Moves between items:
from | ka ke
QH | FP ZB
QT | RF HG
ZM | TC QB
HG | BS QD
TC | RP GS
HT | PG HL
GF | QD DN
ZF | GF DC
HL | QD QR
GL | NG BG
MH | CN TD
BG | RH JJ
FC | DD QT
BH | NH DM
DD | LF RF
TD | JB GL
DC | DN JB
NG | PZ RQ
MM | ZC HH
LD | HL QQ
QS | ZP NG
GT | NH RH
FQ | BH GT
ZZ | FP LB
LB | MN GF
FD | JB LB
DM | TR CR
LF | JT ZB
BD | ZN LM
FT | ZS HD
QR | LD ZM
HH | LT JT
BC | CM RP
ZC | LM SB
JJ | QP FT
SB | MM QD
SD | DM CN
CN | CR FQ
CQ | CQ JH
ZR | QD FC
LM | JL MM
JH | FT RP
PG | FB HH
QB | DP DD
TG | LM ZR
QP | BG CQ
JT | BS DD
NM | QH JL
QM | CD PG
CM | MF CD
TR | BH SD
JM | CN FD
MF | RD DP
DP | ZM LT
JL | BD ZC
RF | FC HN
BS | HH HG
ZB | NM BD
RH | GL QP
CR | SD TC
FP | SB LF
QD | TG QH
CD | LF FB
FB | QM HT
HN | QT TG
RP | QB QG
PZ | QS CN
NH | RQ TR
JB | JM CC
LP | LB ZF
HD | JH TC
LT | QB HT
DN | ZF JM
ZP | CC PZ
GS | DM MF
RD | GS CM
QQ | QR DP
RQ | ZS BH
ZN | ZB DP
MN | ZZ LP
ZS | FP MN
FH | HT LD
QG | QR JJ
CC | QP QS

The rows follow the links: the fewer symbols apart two items are, the more alike their rows tend to be.

Named rows; a name shown again gets a slightly different row:
MN: -76	-19	2	-60	-40	52	52	71	-25	-102	-20	80	-20	41	-20	-33	-76	-20	6	51	-23	53	-39	16	49	-40	-35	24	43	39	-69	-87	12	-49	5	28	2	41	-90	56	66	15	77	54	-17	-32
ZM: 75	89	-55	-12	-86	-79	-64	35	50	56	-21	-27	-24	1	-64	9	42	59	27	-48	67	-122	59	-19	-49	-45	46	4	36	-51	42	19	10	-29	-68	11	31	-44	-47	2	-50	11	24	-23	-14	-63
GL: -32	-16	18	-27	81	35	9	-135	40	-61	20	-66	-20	-22	42	-10	-6	7	5	57	-11	16	-41	-53	32	80	48	-18	-47	8	24	31	-87	36	84	-47	51	-42	1	4	-75	-14	-35	30	-22	133
CD: 75	48	35	-54	71	-75	-103	-19	14	96	-48	25	10	-1	10	44	71	9	-30	-88	44	-31	56	14	-39	-74	-39	-27	-5	-27	36	57	15	-6	-86	-93	-61	11	-39	-41	4	18	-50	-33	13	-1
HH: 66	-43	46	16	76	-52	-17	29	20	113	-20	39	21	19	-8	59	68	-22	-17	-71	10	9	38	33	-34	-55	-83	-16	2	-50	32	75	11	13	-81	-86	-56	18	80	-57	59	7	-58	-28	50	-2
ZB: -8	-54	3	67	10	14	76	47	-94	83	37	18	7	-26	25	86	6	5	31	-16	-26	74	46	-2	-35	-67	-11	-33	84	23	-82	49	88	-3	-25	-83	-19	-1	111	-55	27	-3	-4	45	23	-9
ZF: -71	-21	21	-78	15	43	39	52	-8	-107	-35	98	-12	50	-13	-36	-70	-30	-16	43	-26	61	-47	25	56	-42	-59	30	18	39	-54	-82	-1	-42	12	13	-19	56	-109	56	75	13	62	46	-8	0
TG: 0	-108	8	104	-27	30	114	108	28	43	34	38	22	31	-26	9	8	-50	26	12	-34	46	-22	33	3	31	-66	19	9	-31	-5	6	26	16	-26	28	-16	19	157	-26	84	-13	-9	4	57	-61
FB: 67	27	46	-64	106	-76	-91	-40	3	83	-45	25	4	1	7	51	73	-7	-45	-79	36	-18	53	17	-28	-73	-45	-19	-3	-31	38	62	-5	8	-66	-104	-52	6	-38	-34	18	7	-62	-33	15	36
DD: 49	-71	3	91	-44	-16	44	117	89	44	3	21	23	47	-57	-19	34	-45	12	-15	-3	-28	-21	37	-6	39	-76	26	-31	-62	60	8	-8	13	-59	63	-19	12	117	-11	73	-13	-13	-32	63	-82
CR: 9	88	-41	20	-70	24	-76	-56	-64	-3	17	-72	43	-50	52	-65	-20	34	-33	-10	2	-40	3	5	-30	77	84	-1	-66	59	-2	-55	44	10	47	131	-23	25	-45	15	-63	-12	-12	-66	-47	-60
RH: -30	-6	-8	1	25	27	8	-132	36	-72	34	-85	-32	-35	22	-11	-2	27	25	52	-2	-16	-39	-57	29	85	66	-14	-34	1	35	34	-89	30	72	-11	70	-55	20	13	-95	-9	-17	26	-33	115
PZ: -31	-16	49	-42	128	31	-23	-145	-22	-37	15	-48	5	-36	76	-10	1	-14	-40	17	-22	48	-41	-15	30	61	18	-21	-61	20	11	28	-62	44	80	-48	4	-4	-5	-15	-40	-9	-67	-5	-19	129
QG: 41	66	-63	-8	-86	-60	-17	-5	86	-17	-12	-47	-56	-2	-80	3	29	60	52	9	58	-113	24	-55	-17	-18	65	7	38	-51	60	23	-52	-27	-31	-5	89	-70	-31	22	-86	7	48	27	-26	0
JB: -81	-21	49	-95	83	47	20	-45	-5	-115	-23	54	-14	28	37	-38	-51	-31	-31	47	-36	75	-58	6	67	5	-35	11	-20	35	-35	-46	-49	-4	66	-27	-3	30	-99	41	34	7	14	40	-14	88
HT: 63	28	49	-62	95	-85	-82	-32	21	77	-57	23	-7	-2	-9	52	78	5	-34	-74	46	-23	51	10	-28	-82	-39	-19	0	-36	37	66	-15	-3	-74	-106	-48	0	-37	-32	13	13	-47	-24	19	35
QP: -23	0	-21	-2	1	-2	33	-85	78	-77	23	-72	-53	-10	-18	4	-4	33	41	65	6	-36	-35	-74	25	54	61	-5	4	-19	38	35	-100	13	69	-29	102	-72	12	16	-90	-7	9	40	-19	106
HN: 13	-93	1	100	-50	9	73	103	70	12	24	21	22	45	-45	-37	17	-52	12	7	-28	4	-37	37	10	60	-64	40	-35	-49	44	-6	-24	17	-25	83	-4	12	125	-11	73	-15	-4	-35	60	-68
BD: -16	-57	9	66	2	29	68	22	-106	81	47	12	5	-35	30	90	-3	9	27	-8	-29	75	40	-9	-33	-57	-22	-39	92	18	-70	48	83	0	-8	-87	-7	-4	121	-62	26	8	-1	39	14	-6
TR: 6	71	-34	26	-38	39	-70	-57	-64	15	22	-76	65	-48	83	-57	-28	19	-32	-13	-19	-16	4	15	-20	91	77	-8	-73	55	-15	-52	56	24	60	123	-36	29	-18	-8	-52	-22	-27	-66	-38	-52
JT: 56	-74	30	71	18	-42	30	90	49	85	0	38	25	39	-35	20	60	-57	-10	-48	-2	8	7	49	-22	-1	-91	20	-16	-68	50	44	-2	18	-74	-5	-42	21	117	-37	80	-4	-44	-45	72	-38
QM: 67	23	51	-62	111	-70	-93	-44	5	82	-53	28	6	-9	9	53	70	-4	-42	-78	37	-18	54	16	-28	-71	-44	-20	-13	-29	34	64	-7	6	-73	-103	-63	8	-35	-35	9	17	-55	-36	15	28

Each walk starts at a row. The symbols on each line, taken left to right, move it on to the next item.
Answer with the item's row; about right is enough.
---
88	81	-32	-4	-45	-100	-67	32	8	89	-29	-13	-15	-20	-57	51	63	40	11	-57	64	-94	77	-7	-60	-81	34	-15	50	-37	29	41	42	-22	-97	-27	-4	-32	-28	-10	-33	11	9	-19	-3	-62
ke ka ka ka ka
40	101	-78	16	-135	-37	-49	24	23	10	6	-56	-12	-14	-44	-31	7	61	20	-15	38	-112	32	-21	-34	16	87	17	17	-7	29	-28	14	-30	-8	87	55	-38	-47	24	-71	-3	45	-35	-39	-79
ke ka ke ka
5	73	-28	15	-43	33	-80	-65	-73	3	14	-70	56	-48	68	-63	-25	15	-48	-20	-5	-19	-1	10	-16	78	72	-2	-78	60	-7	-53	46	18	56	119	-37	23	-34	4	-51	-13	-29	-74	-43	-51
---
-77	-13	29	-95	52	51	28	11	-10	-107	-37	82	-12	41	10	-46	-64	-37	-22	51	-25	71	-51	18	64	-18	-38	15	-10	43	-58	-70	-9	-16	38	-2	-21	50	-113	53	51	11	36	53	-10	35
ka ke ke ka ka
-46	-25	44	-52	115	39	2	-126	22	-69	5	-28	-19	-13	52	-4	-10	-12	-15	39	-17	41	-43	-35	40	49	11	-15	-42	9	11	31	-93	38	80	-74	32	-15	-20	-6	-40	-9	-35	21	-20	145
ka ke
-6	16	-64	19	-84	-8	42	-10	91	-68	22	-57	-56	7	-65	-4	-7	46	70	61	27	-77	-16	-67	10	35	70	10	35	-34	34	11	-72	-11	27	15	121	-77	10	31	-90	-4	51	48	-29	39
---
11	78	-38	24	-64	24	-79	-42	-60	16	20	-68	51	-48	62	-61	-24	27	-33	-25	-3	-41	9	7	-24	72	77	-10	-64	57	-7	-53	51	8	46	126	-38	19	-37	4	-58	-8	-14	-66	-42	-71
ke ka ke ke ka
1	62	-22	23	-28	44	-65	-72	-72	15	22	-80	56	-48	83	-55	-29	14	-40	-9	-17	-12	-3	14	-14	98	73	-10	-79	62	-16	-43	51	30	72	114	-37	21	-13	-6	-57	-23	-36	-59	-35	-44
ka ka ka
-74	10	-51	-3	-103	66	71	48	-20	-97	20	14	-26	14	-20	-37	-90	19	48	75	-18	12	-30	-14	26	4	41	13	38	50	-70	-81	24	-36	39	68	41	6	-53	57	-6	5	91	67	-35	-32
---
-33	48	10	-34	48	57	-62	-108	-54	-34	9	-50	46	-37	98	-65	-41	1	-60	4	-25	32	-30	5	19	97	45	-6	-90	69	-17	-38	0	34	91	62	-31	32	-60	-1	-40	-17	-42	-40	-38	30
ke ka ka
-12	51	-20	32	-19	47	-53	-83	-78	-2	30	-88	53	-61	80	-56	-25	11	-42	0	-26	-4	-8	8	-12	99	79	-8	-77	64	-12	-39	39	24	74	111	-25	12	-9	-4	-61	-17	-39	-56	-39	-24
ka ka ka ka ke
-12	-107	26	70	-5	20	104	111	-2	24	17	75	13	39	-37	28	2	-61	16	4	-27	66	-17	41	13	-27	-95	23	34	-25	-14	0	29	-4	-52	-5	-28	27	114	-15	109	0	4	15	63	-51
---
-74	-16	9	-69	-9	45	48	69	-22	-106	-28	93	-11	46	-22	-35	-69	-26	-6	48	-23	63	-43	21	48	-42	-44	33	29	35	-64	-83	8	-39	13	20	-9	46	-93	57	74	12	66	49	-6	-16
ke ke ka ke ka
-81	-20	27	-87	27	34	35	43	-14	-107	-35	95	-11	51	-1	-47	-70	-43	-18	39	-28	67	-45	26	58	-37	-55	27	10	29	-55	-79	-5	-38	28	11	-17	51	-114	52	72	10	51	40	-10	10
ka ke ka ka ka
-78	-33	21	-73	6	35	52	75	-14	-92	-31	105	-10	56	-19	-32	-59	-42	-12	34	-30	72	-40	26	55	-43	-62	30	26	24	-58	-80	0	-34	6	15	-14	46	-86	47	87	15	61	37	-3	-16
---
9	-98	7	104	-47	26	82	114	55	20	27	37	20	49	-33	-12	0	-47	18	3	-34	20	-28	33	14	40	-79	31	-14	-42	21	-12	-2	13	-32	53	-16	26	136	-10	86	-12	-4	-14	56	-70
ka ke ke ke ka
12	-29	-7	55	-11	-6	46	39	-94	107	36	9	-1	-39	15	97	16	25	40	-25	-6	42	61	-9	-50	-83	-1	-42	91	14	-67	60	94	-8	-36	-94	-15	-14	101	-56	12	7	2	34	12	-20
ke ke ke ka
61	25	54	-54	111	-77	-82	-34	1	79	-45	28	1	1	13	53	69	-9	-44	-79	30	-13	50	15	-30	-68	-52	-21	-3	-34	41	70	-10	3	-70	-109	-55	8	-25	-36	19	11	-56	-31	16	36
---
-26	43	-15	14	10	54	-36	-106	-65	-21	32	-80	45	-55	88	-55	-39	14	-30	18	-29	18	-27	-3	5	99	80	-11	-79	66	-27	-37	19	39	104	84	-16	11	-14	1	-65	-20	-34	-33	-40	12
ke ka ka ka ka
-57	-66	2	34	-24	34	112	97	-72	-3	19	72	-12	9	-14	37	-38	-18	30	34	-36	91	-2	19	2	-64	-36	-1	83	37	-97	-26	84	-29	-11	-19	-14	24	50	4	72	7	52	71	18	-39
ke ka ka ka ka
86	40	13	-24	39	-100	-73	13	28	101	-44	12	-8	2	-35	53	84	10	-12	-73	52	-59	64	13	-51	-79	-23	-6	13	-61	46	61	5	-3	-93	-78	-35	-16	-17	-28	9	14	-35	-33	25	-9
---
38	-71	27	62	14	-27	35	90	-8	106	-1	52	20	19	-10	59	49	-20	10	-59	-4	32	34	40	-27	-55	-89	-9	35	-37	0	51	53	-1	-84	-60	-47	24	110	-57	83	9	-27	-15	59	-51
ke ka ka ke ka
-20	-64	6	66	7	27	83	33	-103	68	48	15	1	-28	33	87	-4	2	36	2	-31	84	34	-2	-30	-59	-13	-29	81	33	-89	42	92	-2	-12	-74	-12	4	114	-44	35	6	3	47	24	-5
ke ka ke ka
-22	-69	7	71	8	33	79	18	-110	70	51	13	3	-47	32	90	-4	-3	31	0	-37	88	26	-6	-23	-48	-16	-38	74	27	-70	49	84	6	-8	-78	-16	2	122	-53	28	2	-8	42	19	3
